Below are the code and all the weights of a small trained network. Each question names an input and a class and asks about switching units off, where a switched-off unit gives its printed mean instead of its output.

import numpy as np


def w(rows, s, z=0):
    codes = np.array(rows[::2]) - 128.0
    scale = np.full(codes.shape[1], s)
    scale[-1] = z or s
    return codes * scale


def norm(h):
    return h / np.sqrt((h * h).mean(-1, keepdims=True) + 1e-5)


def f(y):
    return y / 2 * (1 + np.tanh(0.7978845608 * (y + 0.044715 * y**3)))


def log_softmax(a):
    a = a - a.max(-1, keepdims=True)
    return a - np.log(np.exp(a).sum(-1, keepdims=True))


def net(x, mask):
    res = np.array(x, float).reshape(1, 3) / 4 @ E
    u = 0
    for l in range(4):
        y = f(norm(res) @ A[l][:, :-1].T + A[l][:, -1])
        res = res + np.where(mask[u : u + 4], y, B[l][:, -1]) @ B[l][:, :-1]
        u += 4
    return log_softmax(norm(res)[-1] @ U[:, :-1].T + U[:, -1])


A, B = {}, {}
E = w([
[49,136,100,113,117],'x0',
[173,61,77,124,197],'x1',
[69,143,253,65,114],'x2',
],0.0053)
A[0] = w([
[205,42,3,167,59,146],'0.n0',
[67,113,4,135,152,3],'0.n1',
[149,90,166,156,168,110],'0.n2',
[102,79,109,82,183,139],'0.n3',
],0.0053,0.0022)
B[0] = w([
[143,59,105,113,22,253],'0.n0',
[90,255,57,153,40,162],'0.n1',
[129,112,214,144,94,140],'0.n2',
[129,12,128,243,124,158],'0.n3',
],0.0039,0.004)
A[1] = w([
[76,105,179,89,92,2],'1.n0',
[50,86,253,74,100,74],'1.n1',
[184,128,82,119,128,206],'1.n2',
[32,46,33,75,193,61],'1.n3',
],0.0056,0.0024)
B[1] = w([
[128,149,81,104,91,141],'1.n0',
[146,131,89,54,2,254],'1.n1',
[165,91,162,153,89,181],'1.n2',
[34,171,189,235,109,161],'1.n3',
],0.0055,0.0037)
A[2] = w([
[107,154,163,239,106,250],'2.n0',
[211,98,28,155,209,83],'2.n1',
[254,56,109,38,245,62],'2.n2',
[229,178,73,145,129,110],'2.n3',
],0.0056,0.0021)
B[2] = w([
[119,90,128,90,185,248],'2.n0',
[89,76,106,113,79,252],'2.n1',
[88,194,95,140,63,244],'2.n2',
[81,183,104,254,119,200],'2.n3',
],0.0085,0.0018)
A[3] = w([
[88,134,113,180,111,36],'3.n0',
[254,74,91,136,61,4],'3.n1',
[44,177,184,186,126,165],'3.n2',
[186,107,18,212,104,106],'3.n3',
],0.0067,0.0034)
B[3] = w([
[87,201,122,107,224,130],'3.n0',
[8,242,41,106,187,170],'3.n1',
[171,140,1,126,204,157],'3.n2',
[52,126,205,194,35,254],'3.n3',
],0.0064,0.0052)
U = w([
[156,123,159,129,182,2],'0',
[129,5,182,141,179,108],'1',
[235,151,153,175,172,74],'2',
[68,136,95,200,75,208],'3',
[151,165,180,22,63,176],'4',
[93,136,60,99,254,126],'5',
[156,144,121,169,185,39],'6',
],0.015,0.0063)

Each question gives the input, the list of numbers given to net, and the class t.
The units are the neurons (one row each of A and B). Each row of codes is followed by its name. A weight is (code - 128) times the scale printed after its matrix; where a second scale follows, it is the last column's (A, B and U).
mask holds one flag per neuron, layer by layer. A switched-off neuron (its flag False) gives its mean, the last column of its row in B, instead of its output. The means were averaged over made-up inputs and are rounded, as every weight is.
A unit's drop is (log p(t) with every unit on - log p(t) with that unit switched off) / (log p(t) with every unit on - log p(t) with every unit switched off).
The circuit of an input: a set's keep is (log p(t) with only the set's units on - log p(t) with every unit switched off) / (log p(t) with every unit on - log p(t) with every unit switched off). Starting from the 12 units with the biggest drops (on a tie, the unit counted first), units are removed one at a time, each time the one whose removal leaves the highest keep (on an exact tie, the one counted first), for as long as the keep stays at least 0.8.
circuit, biggest first: the units of the circuit, biggest drop first
top k neurons: the k neurons with the biggest drops, biggest first
k most important neurons of layer l: the k neurons of layer l with the biggest drops, biggest first
drop when u is switched off: that unit's drop, to one decimal
input [7,3,-1], class 5: 2 most important neurons of layer 3 : [3.n2 3.n3]
input [7,8,7], class 1: circuit, biggest first : [3.n1 0.n3]
input [4,6,1], class 1: top 2 neurons : [0.n3 2.n0]
input [4,0,-1], class 5: top neuron : [1.n1]
input [6,4,4], class 5: circuit, biggest first : [3.n3 0.n0]
input [-2,3,2], class 4: 2 most important neurons of layer 3 : [3.n3 3.n1]
input [3,-5,-2], class 5: top 3 neurons : [1.n1 3.n3 0.n0]
input [-2,-5,0], class 4: top 2 neurons : [0.n1 3.n3]
input [0,-2,0], class 4: top 2 neurons : [0.n1 3.n3]
input [8,-4,0], class 5: 2 most important neurons of layer 0 : [0.n0 0.n2]
input [-4,-6,-3], class 6: 2 most important neurons of layer 1 : [1.n1 1.n0]
input [5,7,0], class 1: 2 most important neurons of layer 1 : [1.n3 1.n1]
input [4,4,1], class 5: 2 most important neurons of layer 3 : [3.n3 3.n2]
input [5,3,2], class 5: 2 most important neurons of layer 3 : [3.n2 3.n3]
input [8,-6,1], class 4: top neuron : [2.n3]
input [8,-7,-5], class 5: drop when 3.n3 is switched off : 0.3
